Here is a tiny trained network, its code and every weight. The questions are about switching its units off for an input and a class, where a switched-off unit gives its printed mean instead of its output.

import numpy as np


def w(rows, s, z=0):
    codes = np.array(rows[::2]) - 128.0
    scale = np.full(codes.shape[1], s)
    scale[-1] = z or s
    return codes * scale


def norm(h):
    return h / np.sqrt((h * h).mean(-1, keepdims=True) + 1e-5)


def f(y):
    return y / 2 * (1 + np.tanh(0.7978845608 * (y + 0.044715 * y**3)))


def log_softmax(a):
    a = a - a.max(-1, keepdims=True)
    return a - np.log(np.exp(a).sum(-1, keepdims=True))


def net(x, mask):
    res = np.array(x, float).reshape(1, 7) / 4 @ E
    u = 0
    for l in range(3):
        y = f(norm(res) @ A[l][:, :-1].T + A[l][:, -1])
        res = res + np.where(mask[u : u + 7], y, B[l][:, -1]) @ B[l][:, :-1]
        u += 7
    return log_softmax(norm(res)[-1] @ U[:, :-1].T + U[:, -1])


A, B = {}, {}
E = w([
[149,203,232,116,163,186,248,89,161],'x0',
[105,137,248,64,96,200,10,187,174],'x1',
[128,127,129,121,128,130,130,124,122],'x2',
[133,132,131,132,128,126,128,127,132],'x3',
[201,99,102,71,76,126,192,230,143],'x4',
[189,204,60,41,91,103,92,48,184],'x5',
[87,43,200,127,78,21,160,80,221],'x6',
],0.0012)
A[0] = w([
[87,47,177,120,108,58,141,102,240,2],'0.n0',
[146,55,79,140,77,97,32,144,73,35],'0.n1',
[138,112,131,135,108,123,107,108,108,3],'0.n2',
[5,153,144,154,157,143,63,2,87,37],'0.n3',
[152,231,93,37,101,78,83,75,172,21],'0.n4',
[95,89,163,186,168,132,165,186,74,31],'0.n5',
[124,134,131,123,130,118,127,131,122,124],'0.n6',
],0.0028,0.00093)
B[0] = w([
[141,176,133,148,72,132,103,122,34,239],'0.n0',
[66,182,119,136,142,124,167,149,186,188],'0.n1',
[127,138,133,131,132,138,139,162,140,75],'0.n2',
[252,136,139,170,154,85,125,207,177,231],'0.n3',
[143,57,109,181,114,203,136,95,145,254],'0.n4',
[148,105,104,127,110,162,130,86,159,145],'0.n5',
[130,125,127,130,126,132,128,128,131,126],'0.n6',
],0.0037,0.00093)
A[1] = w([
[168,192,61,67,84,138,94,17,173,2],'1.n0',
[190,181,241,97,162,177,219,67,131,65],'1.n1',
[60,68,195,183,178,129,156,211,54,94],'1.n2',
[173,87,94,9,32,125,222,253,127,110],'1.n3',
[156,199,63,113,223,237,92,183,55,66],'1.n4',
[93,188,211,109,68,183,32,166,186,44],'1.n5',
[51,53,209,189,190,132,160,219,51,26],'1.n6',
],0.0026,0.00087)
B[1] = w([
[126,45,136,178,108,195,130,138,148,190],'1.n0',
[28,168,50,148,106,108,112,197,191,255],'1.n1',
[178,138,68,106,85,180,114,55,186,179],'1.n2',
[161,173,183,240,229,97,34,69,159,235],'1.n3',
[124,151,201,154,1,67,122,70,76,239],'1.n4',
[145,60,96,86,203,114,207,140,55,244],'1.n5',
[180,135,63,101,80,174,109,57,194,177],'1.n6',
],0.0032,0.0011)
A[2] = w([
[102,63,182,114,71,32,165,107,164,82],'2.n0',
[67,63,15,134,108,60,13,189,98,79],'2.n1',
[122,157,12,198,152,60,245,48,87,178],'2.n2',
[98,47,197,112,56,2,167,92,173,3],'2.n3',
[121,112,231,5,138,199,25,182,136,89],'2.n4',
[100,87,160,151,152,111,117,82,163,69],'2.n5',
[150,203,177,119,133,178,252,126,138,31],'2.n6',
],0.0023,0.00047)
B[2] = w([
[136,197,105,138,109,186,88,132,49,150],'2.n0',
[56,224,198,117,127,169,235,116,208,181],'2.n1',
[110,48,201,2,172,147,101,197,93,252],'2.n2',
[148,211,89,143,114,206,84,142,26,159],'2.n3',
[126,63,47,111,178,53,211,105,64,202],'2.n4',
[184,178,62,115,147,177,134,183,105,136],'2.n5',
[59,105,61,145,106,57,35,142,145,150],'2.n6',
],0.0027,0.0018)
U = w([
[110,39,118,39,199,94,178,154,42,255],'0',
[136,201,157,155,13,133,88,104,20,173],'1',
[1,199,114,131,127,118,162,173,245,119],'2',
[191,46,78,142,81,224,119,59,215,24],'3',
[228,150,176,208,216,56,80,150,175,3],'4',
],0.0066,0.00095)

Each question gives the input, the list of numbers given to net, and the class t.
The units are the neurons (one row each of A and B). Each row of codes is followed by its name. A weight is (code - 128) times the scale printed after its matrix; where a second scale follows, it is the last column's (A, B and U).
mask holds one flag per neuron, layer by layer. A switched-off neuron (its flag False) gives its mean, the last column of its row in B, instead of its output. The means were averaged over made-up inputs and are rounded, as every weight is.
A unit's drop is (log p(t) with every unit on - log p(t) with that unit switched off) / (log p(t) with every unit on - log p(t) with every unit switched off).
The circuit of an input: a set's keep is (log p(t) with only the set's units on - log p(t) with every unit switched off) / (log p(t) with every unit on - log p(t) with every unit switched off). Starting from the 12 units with the biggest drops (on a tie, the unit counted first), units are removed one at a time, each time the one whose removal leaves the highest keep (on an exact tie, the one counted first), for as long as the keep stays at least 0.8.
units of the circuit, in order: the units of the circuit, biggest drop first
unit that matters most: the unit with the biggest drop
k most important neurons of layer l: the k neurons of layer l with the biggest drops, biggest first
input [6,1,-3,1,-8,3,2], class 4: unit that matters most -> 0.n3
input [8,8,3,3,1,7,-3], class 0: units of the circuit, in order -> 1.n5, 2.n4
input [7,-1,2,-7,4,-7,-4], class 2: units of the circuit, in order -> 1.n1, 2.n6
input [7,-2,4,-3,4,-6,5], class 2: units of the circuit, in order -> 1.n1, 2.n6
input [5,8,5,-8,8,1,6], class 0: 2 most important neurons of layer 1 -> 1.n5, 1.n4
input [0,-2,3,-4,-6,-6,2], class 3: 2 most important neurons of layer 1 -> 1.n6, 1.n2
input [-8,6,-4,-7,-6,-4,8], class 1: units of the circuit, in order -> 0.n0, 2.n3
input [-5,4,8,2,-2,-6,-5], class 3: units of the circuit, in order -> 1.n6, 1.n2
input [7,-6,1,-4,-6,-8,5], class 3: units of the circuit, in order -> 1.n6, 1.n2
input [-8,-6,8,6,3,2,-1], class 2: units of the circuit, in order -> 2.n1, 0.n1
input [2,-8,-1,6,3,6,-6], class 0: 2 most important neurons of layer 0 -> 0.n0, 0.n3
input [-3,-1,-6,-2,8,6,8], class 1: 2 most important neurons of layer 2 -> 2.n3, 2.n0
input [8,-8,-5,-1,-4,4,7], class 0: 2 most important neurons of layer 1 -> 1.n4, 1.n3
input [-7,1,5,-5,-3,4,6], class 2: units of the circuit, in order -> 2.n1
input [0,-5,2,-7,2,-7,5], class 3: 3 most important neurons of layer 1 -> 1.n6, 1.n2, 1.n5
input [-5,7,-6,0,-4,-4,-4], class 0: units of the circuit, in order -> 2.n4, 1.n5
input [0,4,-6,-6,-6,-3,6], class 1: 2 most important neurons of layer 0 -> 0.n0, 0.n4
input [-8,6,-2,0,4,6,-1], class 2: units of the circuit, in order -> 2.n1, 0.n1
input [1,-6,2,2,-6,4,7], class 1: 3 most important neurons of layer 2 -> 2.n3, 2.n0, 2.n4
input [0,-2,8,-8,-6,2,5], class 4: most important neuron of layer 1 -> 1.n4
